Below is a small trained network, with its code and all its weights. Each question gives an input and a class and asks what happens when units are switched off, that is, made to give their printed mean instead of their output.

import numpy as np


def w(rows, s, z=0):
    codes = np.array(rows[::2]) - 128.0
    scale = np.full(codes.shape[1], s)
    scale[-1] = z or s
    return codes * scale


def f(y):
    return np.maximum(y, 0)


def log_softmax(a):
    a = a - a.max(-1, keepdims=True)
    return a - np.log(np.exp(a).sum(-1, keepdims=True))


def net(x, mask):
    res = np.array(x, float).reshape(1, 8) / 4 @ E
    y = f(res @ A[0][:, :-1].T + A[0][:, -1])
    res = res + np.where(mask, y, B[0][:, -1]) @ B[0][:, :-1]
    return log_softmax(res[-1] @ U[:, :-1].T + U[:, -1])


A, B = {}, {}
E = w([
[130,133,125,121,132],'x0',
[127,125,126,130,126],'x1',
[72,86,134,27,69],'x2',
[135,128,128,125,135],'x3',
[213,111,215,115,82],'x4',
[42,101,254,138,192],'x5',
[113,208,147,101,132],'x6',
[128,127,127,129,124],'x7',
],0.009)
A[0] = w([
[84,103,97,137,148,158],'N1',
[181,154,69,122,79,46],'N2',
[163,168,81,114,77,32],'N3',
[132,10,110,167,133,254],'N4',
[108,114,130,90,85,106],'N5',
[107,85,112,67,152,86],'N6',
[123,228,163,105,107,233],'N7',
[102,115,133,115,105,118],'N8',
[132,116,116,55,114,46],'N9',
[56,91,250,153,193,65],'N10',
[139,142,133,196,140,27],'N11',
[94,105,121,46,130,63],'N12',
[103,213,145,109,131,188],'N13',
[102,122,158,103,161,82],'N14',
[67,92,72,136,160,148],'N15',
[183,128,155,136,137,114],'N16',
[164,150,130,138,201,60],'N17',
[159,196,121,246,170,36],'N18',
[165,87,190,117,54,153],'N19',
[29,147,32,132,178,119],'N20',
[102,122,128,37,98,67],'N21',
],0.012,0.0086)
B[0] = w([
[155,124,178,101,155,182],'N1',
[111,31,68,137,71,184],'N2',
[151,21,104,139,71,167],'N3',
[14,235,51,66,209,246],'N4',
[81,225,185,142,87,156],'N5',
[121,154,137,207,146,154],'N6',
[85,158,79,68,194,203],'N7',
[155,166,153,158,139,147],'N8',
[73,98,182,207,105,144],'N9',
[111,2,73,140,81,228],'N10',
[131,153,175,175,72,142],'N11',
[92,157,165,201,82,158],'N12',
[118,148,18,69,151,183],'N13',
[118,83,75,154,52,151],'N14',
[176,127,173,86,111,200],'N15',
[164,133,199,88,135,161],'N16',
[88,155,151,148,63,147],'N17',
[108,188,156,195,74,191],'N18',
[222,135,169,124,192,201],'N19',
[234,79,230,124,154,232],'N20',
[73,194,186,187,97,163],'N21',
],0.0077,0.012)
U = w([
[124,1,97,143,40,31],'0',
[127,158,138,87,149,255],'1',
[101,214,203,212,64,49],'2',
[131,149,133,74,155,225],'3',
[238,109,250,70,174,61],'4',
[79,185,75,53,193,65],'5',
[121,155,125,74,149,182],'6',
[130,156,129,87,163,158],'7',
],0.0095,0.0092)

Each question gives the input, the list of numbers given to net, and the class t.
The units are the neurons (one row each of A and B). Each row of codes is followed by its name. A weight is (code - 128) times the scale printed after its matrix; where a second scale follows, it is the last column's (A, B and U).
mask holds one flag per neuron, in row order. A switched-off neuron (its flag False) gives its mean, the last column of its row in B, instead of its output. The means were averaged over made-up inputs and are rounded, as every weight is.
A unit's drop is (log p(t) with every unit on - log p(t) with that unit switched off) / (log p(t) with every unit on - log p(t) with every unit switched off).
The circuit of an input: a set's keep is (log p(t) with only the set's units on - log p(t) with every unit switched off) / (log p(t) with every unit on - log p(t) with every unit switched off). Starting from the 12 units with the biggest drops (on a tie, the unit counted first), units are removed one at a time, each time the one whose removal leaves the highest keep (on an exact tie, the one counted first), for as long as the keep stays at least 0.8.
circuit, biggest first: the units of the circuit, biggest drop first
top k neurons: the k neurons with the biggest drops, biggest first
drop when u is switched off: that unit's drop, to one decimal
input [7,0,6,4,-2,2,-8,-6], class 5: circuit, biggest first => (N4)
input [7,0,8,-3,-4,-7,4,-7], class 2: circuit, biggest first => (N21 N12)
input [-5,3,3,-5,-2,0,8,-3], class 5: top 2 neurons => (N7 N13)
input [-2,4,4,-1,2,7,6,2], class 0: top 2 neurons => (N10 N4)
input [-3,4,4,2,7,-8,6,-4], class 0: top 3 neurons => (N2 N3 N4)
input [-2,0,7,-8,7,-7,-8,6], class 1: top 3 neurons => (N4 N19 N10)
input [8,0,-4,-1,-5,-8,7,7], class 0: top 2 neurons => (N2 N3)
input [-4,2,7,-6,-8,-5,-5,3], class 4: top 2 neurons => (N20 N15)
input [4,6,4,-6,3,4,-8,7], class 5: top 2 neurons => (N4 N20)
input [-2,0,5,-1,3,6,-1,-1], class 0: top 2 neurons => (N10 N14)
input [-3,3,-5,7,4,-6,8,-8], class 5: top 3 neurons => (N7 N20 N13)
input [-1,-7,-8,-7,-7,7,-2,-3], class 2: top 4 neurons => (N18 N11 N17 N2)
input [5,4,-3,-6,7,7,0,-1], class 0: top 2 neurons => (N10 N20)
input [3,3,-8,1,2,4,-8,1], class 2: circuit, biggest first => (N18)
input [4,2,-8,-7,-7,-8,-5,-1], class 0: drop when N7 is switched off => 0.1
input [-3,-8,-4,-8,-4,8,6,6], class 0: drop when N4 is switched off => 0.2
input [-1,4,-7,2,1,-6,3,7], class 2: drop when N4 is switched off => 0.2
